Below are the code and all the weights of a small trained network. Each question names an input and a class and asks about switching units off, where a switched-off unit gives its printed mean instead of its output.

import numpy as np


def w(rows, s, z=0):
    codes = np.array(rows[::2]) - 128.0
    scale = np.full(codes.shape[1], s)
    scale[-1] = z or s
    return codes * scale


def f(y):
    return np.maximum(y, 0)


def log_softmax(a):
    a = a - a.max(-1, keepdims=True)
    return a - np.log(np.exp(a).sum(-1, keepdims=True))


def net(x, mask):
    res = np.array(x, float).reshape(1, 4) / 4 @ E
    y = f(res @ A[0][:, :-1].T + A[0][:, -1])
    res = res + np.where(mask, y, B[0][:, -1]) @ B[0][:, :-1]
    return log_softmax(res[-1] @ U[:, :-1].T + U[:, -1])


A, B = {}, {}
E = w([
[134,164,159,72,162,164,39,149,246,157,153],'x0',
[101,126,59,149,181,63,234,184,143,158,35],'x1',
[187,66,92,113,204,168,119,126,132,218,190],'x2',
[46,115,50,107,138,229,121,111,113,136,148],'x3',
],0.013)
A[0] = w([
[79,149,127,122,244,82,171,195,193,197,109,127],'n1',
[172,149,170,160,92,245,54,45,116,98,197,138],'n2',
[223,142,224,51,149,33,117,146,160,111,156,197],'n3',
[120,98,89,201,75,116,254,116,95,72,54,77],'n4',
[170,31,109,218,182,98,182,119,15,159,139,253],'n5',
[171,189,213,81,96,144,87,113,193,104,187,91],'n6',
],0.01,0.003)
B[0] = w([
[133,40,79,113,202,177,214,113,139,106,122,189],'n1',
[80,108,125,43,181,130,128,164,138,78,184,250],'n2',
[185,188,151,243,138,89,139,110,123,162,124,219],'n3',
[83,124,173,141,94,86,101,127,109,116,189,215],'n4',
[175,173,117,11,163,134,119,193,175,198,139,211],'n5',
[217,148,183,122,96,111,60,109,73,170,126,230],'n6',
],0.012,0.023)
U = w([
[135,198,167,121,49,113,58,91,62,131,206,110],'0',
[24,160,154,194,54,100,188,81,112,10,99,3],'1',
[183,117,108,158,186,79,179,115,205,188,96,51],'2',
[136,77,20,24,230,237,75,133,100,183,164,229],'3',
],0.011,0.0066)

Each question gives the input, the list of numbers given to net, and the class t.
The units are the neurons (one row each of A and B). Each row of codes is followed by its name. A weight is (code - 128) times the scale printed after its matrix; where a second scale follows, it is the last column's (A, B and U).
mask holds one flag per neuron, in row order. A switched-off neuron (its flag False) gives its mean, the last column of its row in B, instead of its output. The means were averaged over made-up inputs and are rounded, as every weight is.
A unit's drop is (log p(t) with every unit on - log p(t) with that unit switched off) / (log p(t) with every unit on - log p(t) with every unit switched off).
The circuit of an input: a set's keep is (log p(t) with only the set's units on - log p(t) with every unit switched off) / (log p(t) with every unit on - log p(t) with every unit switched off). Starting from all 6 units, units are removed one at a time, each time the one whose removal leaves the highest keep (on an exact tie, the one counted first), for as long as the keep stays at least 0.8.
circuit, biggest first: the units of the circuit, biggest drop first
k most important neurons: the k neurons with the biggest drops, biggest first
drop when u is switched off: that unit's drop, to one decimal
input [2,-2,4,-4], class 0: circuit, biggest first => (n1)
input [5,8,-6,1], class 3: 2 most important neurons => (n1 n3)
input [-4,2,-3,3], class 0: 2 most important neurons => (n4 n1)
input [0,-3,7,-4], class 2: 2 most important neurons => (n3 n4)
input [-4,2,-7,6], class 1: 2 most important neurons => (n6 n5)
input [5,3,-2,0], class 2: 2 most important neurons => (n2 n5)
input [-4,5,5,-5], class 3: 2 most important neurons => (n5 n1)
input [3,6,-6,-5], class 1: 2 most important neurons => (n5 n4)
input [-8,6,-5,-2], class 0: 2 most important neurons => (n4 n5)
input [-2,-8,-5,6], class 3: 3 most important neurons => (n2 n3 n4)
input [-4,-1,4,-4], class 2: circuit, biggest first => (n2 n6)
input [-4,-8,-1,1], class 3: 3 most important neurons => (n2 n3 n4)
input [0,-2,5,-5], class 2: 2 most important neurons => (n4 n3)
input [-3,0,-7,5], class 1: circuit, biggest first => (n5)
input [-4,-2,6,-6], class 2: 2 most important neurons => (n3 n2)
input [-2,-1,-4,7], class 1: drop when n6 is switched off => 0.5
input [6,-6,4,-1], class 0: drop when n6 is switched off => 0.7
input [-7,4,-2,4], class 0: drop when n4 is switched off => 4.8
